Here is a tiny trained network, its code and every weight. The questions are about switching its units off for an input and a target symbol, where a switched-off unit gives its printed mean instead of its output.

import numpy as np


def w(rows, s, z=0):
    codes = np.array(rows[::2]) - 128.0
    scale = np.full(codes.shape[1], s)
    scale[-1] = z or s
    return codes * scale


def f(y):
    return y / 2 * (1 + np.tanh(0.7978845608 * (y + 0.044715 * y**3)))


def softmax(a):
    e = np.exp(a - a.max(-1, keepdims=True))
    return e / e.sum(-1, keepdims=True)


def log_softmax(a):
    a = a - a.max(-1, keepdims=True)
    return a - np.log(np.exp(a).sum(-1, keepdims=True))


def net(x, mask):
    ids = ['γδεθλμπσφω'.index(c) for c in x.split()]
    T = len(ids)
    res = E[ids] + P[:T]
    u = 0
    for l in range(2):
        r = res
        for j in range(2):
            rows = slice(4 * j, 4 * j + 4)
            q, k, v = (r @ M[l][rows].T for M in (Q, K, V))
            z = softmax(np.where(np.tri(T) > 0, q @ k.T / 4**0.5, -1e9)) @ v
            o = O[l][rows]
            res = res + np.where(mask[u + j], z, o[:, -1]) @ o[:, :-1]
        u += 2
        y = f(res @ A[l][:, :-1].T + A[l][:, -1])
        res = res + np.where(mask[u : u + 12], y, B[l][:, -1]) @ B[l][:, :-1]
        u += 12
    return log_softmax(res[-1] @ U[:, :-1].T + U[:, -1])


Q, K, V, O, A, B = {}, {}, {}, {}, {}, {}
E = w([
[141,57,108,169,145],'γ',
[150,150,34,93,172],'δ',
[42,152,169,174,181],'ε',
[101,111,64,146,86],'θ',
[158,112,24,98,202],'λ',
[103,161,53,81,115],'μ',
[190,122,127,163,176],'π',
[145,153,69,169,132],'σ',
[85,137,125,136,98],'φ',
[141,89,252,217,122],'ω',
],0.024)
P = w([
[126,140,220,255,34],'0',
[29,135,189,183,192],'1',
[58,123,147,154,204],'2',
[55,123,130,140,193],'3',
[69,125,139,141,198],'4',
[67,117,145,148,201],'5',
[71,115,137,138,209],'6',
[70,119,132,142,197],'7',
[79,123,130,143,209],'8',
[83,117,146,148,204],'9',
[74,118,142,151,202],'10',
],0.0052)
Q[0] = w([
[98,156,170,118,223],'0.h0',
[237,145,124,100,99],'0.h0',
[193,129,4,170,181],'0.h0',
[111,230,120,66,156],'0.h0',
[86,158,146,117,191],'0.h1',
[125,125,58,199,151],'0.h1',
[128,89,77,83,154],'0.h1',
[149,121,97,33,152],'0.h1',
],0.011)
K[0] = w([
[86,128,56,149,197],'0.h0',
[190,119,222,2,144],'0.h0',
[221,73,93,230,31],'0.h0',
[122,213,154,146,101],'0.h0',
[127,65,108,44,106],'0.h1',
[120,23,132,119,40],'0.h1',
[147,121,125,196,132],'0.h1',
[100,176,125,113,116],'0.h1',
],0.0099)
V[0] = w([
[124,163,153,70,115],'0.h0',
[83,193,127,73,152],'0.h0',
[197,140,211,105,188],'0.h0',
[139,130,138,132,193],'0.h0',
[114,133,118,75,160],'0.h1',
[239,164,106,159,99],'0.h1',
[254,171,65,136,33],'0.h1',
[133,131,138,174,140],'0.h1',
],0.0091)
O[0] = w([
[140,239,130,146,62,2],'0.h0',
[93,120,116,32,134,37],'0.h0',
[107,208,166,161,139,60],'0.h0',
[122,80,156,123,91,164],'0.h0',
[101,117,163,229,155,76],'0.h1',
[178,156,1,16,170,95],'0.h1',
[235,123,142,83,104,43],'0.h1',
[217,100,139,184,89,185],'0.h1',
],0.0054,0.0064)
A[0] = w([
[157,49,104,226,46,159],'0.n0',
[122,122,207,134,187,171],'0.n1',
[149,101,18,104,137,167],'0.n2',
[85,5,146,122,171,125],'0.n3',
[117,36,181,111,167,252],'0.n4',
[197,205,68,74,183,89],'0.n5',
[129,226,65,165,106,154],'0.n6',
[193,131,53,141,23,71],'0.n7',
[2,144,219,143,165,119],'0.n8',
[190,117,27,219,156,109],'0.n9',
[57,137,140,156,193,105],'0.n10',
[8,111,30,84,164,175],'0.n11',
],0.0081,0.0037)
B[0] = w([
[109,254,104,65,78,232],'0.n0',
[115,116,103,171,163,173],'0.n1',
[46,239,164,142,196,207],'0.n2',
[242,126,19,96,161,246],'0.n3',
[92,158,67,198,72,232],'0.n4',
[90,130,176,83,191,155],'0.n5',
[115,51,214,33,124,141],'0.n6',
[138,149,114,39,135,135],'0.n7',
[131,90,93,185,123,205],'0.n8',
[178,165,141,186,77,247],'0.n9',
[157,165,57,87,151,187],'0.n10',
[149,104,132,188,179,234],'0.n11',
],0.0058,0.011)
Q[1] = w([
[151,150,60,185,82],'1.h0',
[210,250,94,162,110],'1.h0',
[100,70,255,106,46],'1.h0',
[85,151,33,131,73],'1.h0',
[150,158,97,191,167],'1.h1',
[172,147,147,118,155],'1.h1',
[136,185,155,143,141],'1.h1',
[147,54,218,25,49],'1.h1',
],0.0098)
K[1] = w([
[125,204,146,182,117],'1.h0',
[166,151,99,173,114],'1.h0',
[145,81,162,98,109],'1.h0',
[115,168,113,199,85],'1.h0',
[165,148,107,120,85],'1.h1',
[145,140,123,126,158],'1.h1',
[142,161,119,111,143],'1.h1',
[55,98,104,252,153],'1.h1',
],0.013)
V[1] = w([
[93,177,56,180,132],'1.h0',
[36,107,21,101,111],'1.h0',
[146,179,125,114,88],'1.h0',
[5,146,223,168,100],'1.h0',
[183,122,165,222,181],'1.h1',
[41,78,157,128,182],'1.h1',
[94,195,139,59,197],'1.h1',
[2,130,93,183,74],'1.h1',
],0.0077)
O[1] = w([
[81,133,190,161,97,250],'1.h0',
[122,127,119,100,208,174],'1.h0',
[127,69,181,180,111,124],'1.h0',
[67,124,127,255,165,67],'1.h0',
[212,76,82,174,171,137],'1.h1',
[98,57,180,80,193,51],'1.h1',
[153,133,189,74,92,137],'1.h1',
[116,86,73,66,126,115],'1.h1',
],0.0069,0.019)
A[1] = w([
[171,117,88,158,115,147],'1.n0',
[132,140,69,162,57,107],'1.n1',
[152,82,153,64,89,171],'1.n2',
[135,121,201,154,168,160],'1.n3',
[132,149,101,159,80,95],'1.n4',
[132,2,135,140,140,18],'1.n5',
[159,151,95,91,217,45],'1.n6',
[29,166,170,106,92,164],'1.n7',
[155,203,102,60,220,103],'1.n8',
[166,55,130,154,124,26],'1.n9',
[82,116,126,139,46,253],'1.n10',
[159,198,75,150,116,152],'1.n11',
],0.0097,0.0055)
B[1] = w([
[208,150,179,49,178,196],'1.n0',
[83,140,40,155,85,220],'1.n1',
[98,203,21,188,253,131],'1.n2',
[155,98,163,123,183,140],'1.n3',
[120,156,225,132,218,190],'1.n4',
[115,204,242,124,116,130],'1.n5',
[187,107,136,78,21,155],'1.n6',
[90,77,121,121,223,157],'1.n7',
[143,40,222,131,78,175],'1.n8',
[59,136,171,143,91,128],'1.n9',
[134,15,179,84,112,176],'1.n10',
[103,147,96,95,82,253],'1.n11',
],0.0061,0.018)
U = w([
[168,124,50,139,41,116],'γ',
[172,131,177,112,136,246],'δ',
[131,143,97,146,172,76],'ε',
[36,167,116,83,19,49],'θ',
[228,36,111,128,101,203],'λ',
[117,142,126,64,156,191],'μ',
[212,185,157,171,132,1],'π',
[81,255,207,141,59,99],'σ',
[123,4,75,116,49,237],'φ',
[161,71,147,209,26,57],'ω',
],0.0068,0.0034)

Each question gives the input, a string of symbols that net reads in full, and the target symbol t.
The units are the heads (4 rows each of Q, K, V and O) and the neurons (one row each of A and B). Each row of codes is followed by its name. A weight is (code - 128) times the scale printed after its matrix; where a second scale follows, it is the last column's (O, A, B and U).
mask holds one flag per unit, layer by layer, with each layer's heads first. A switched-off unit (its flag False) gives its mean, the last column of its rows in O or B, instead of its output. The means were averaged over made-up inputs and are rounded, as every weight is.
A unit's drop is (log p(t) with every unit on - log p(t) with that unit switched off) / (log p(t) with every unit on - log p(t) with every unit switched off).
The circuit of an input: a set's keep is (log p(t) with only the set's units on - log p(t) with every unit switched off) / (log p(t) with every unit on - log p(t) with every unit switched off). Starting from the 12 units with the biggest drops (on a tie, the unit counted first), units are removed one at a time, each time the one whose removal leaves the highest keep (on an exact tie, the one counted first), for as long as the keep stays at least 0.8.
circuit, biggest first: the units of the circuit, biggest drop first
unit that matters most: the unit with the biggest drop
k most important neurons: the k neurons with the biggest drops, biggest first
k most important neurons of layer l: the k neurons of layer l with the biggest drops, biggest first
which heads matter: for each layer, one digit per head in row order, 1 if its drop is at least 0.15 and else 0, layers parted by /
input φ δ μ, target μ: unit that matters most : 0.n3
input θ δ ω σ φ σ, target θ: circuit, biggest first : (1.h1, 0.n0, 0.n7, 0.n3)
input σ δ φ ω σ φ π, target σ: circuit, biggest first : (0.h1, 1.h1, 0.n7, 0.n11)
input ε γ ε δ θ λ δ μ, target ε: circuit, biggest first : (0.h1, 1.h0, 1.n7)
input ω λ φ θ σ σ φ ε, target ω: 4 most important neurons : (0.n0, 0.n8, 0.n4, 0.n6)
input ω θ φ ω ε, target ω: circuit, biggest first : (0.n0, 1.h0, 0.n8)
input ε γ γ, target ε: circuit, biggest first : (0.h1, 1.h0, 1.h1)
input δ σ δ, target δ: 2 most important neurons of layer 0 : (0.n2, 0.n5)
input γ ε θ γ π μ γ ω γ γ, target γ: 3 most important neurons : (1.n1, 0.n3, 0.n0)
input σ γ φ ε μ θ φ γ δ, target σ: which heads matter : 01 / 01
input ω μ π ε γ ω, target ω: 2 most important neurons : (0.n4, 1.n10)
input ε μ μ π σ π, target ε: circuit, biggest first : (1.h0, 0.h1, 1.h1, 0.n6)
input ε θ ε, target ε: which heads matter : 01 / 10
input π ε θ σ, target σ: 2 most important neurons of layer 0 : (0.n11, 0.n3)
input θ φ γ ω γ, target θ: circuit, biggest first : (1.h1, 0.n0, 0.h1, 0.n11)
input θ φ γ φ γ ω θ ε γ θ, target θ: which heads matter : 00 / 01
input γ σ ε σ σ λ π μ λ π, target γ: which heads matter : 00 / 11
input ω ε σ γ δ, target δ: 2 most important neurons of layer 1 : (1.n1, 1.n8)
input ω δ γ φ λ μ π, target ω: circuit, biggest first : (0.h0, 1.h0, 0.n0)
input σ γ π δ θ, target σ: circuit, biggest first : (0.h1, 1.h1, 0.n7, 1.n4)
input ω σ μ σ λ ε φ θ ε σ, target ω: circuit, biggest first : (0.h0, 1.h0, 0.n6)
input ε γ σ, target ε: circuit, biggest first : (0.h1, 1.h0, 1.h1)
input ω π λ λ ω π φ, target ω: unit that matters most : 1.h0
input ω γ ε δ μ ω φ, target ω: circuit, biggest first : (1.h0, 0.n0)
input φ μ γ σ ω, target φ: which heads matter : 10 / 01
input σ θ δ, target σ: 2 most important neurons : (0.n2, 0.n7)
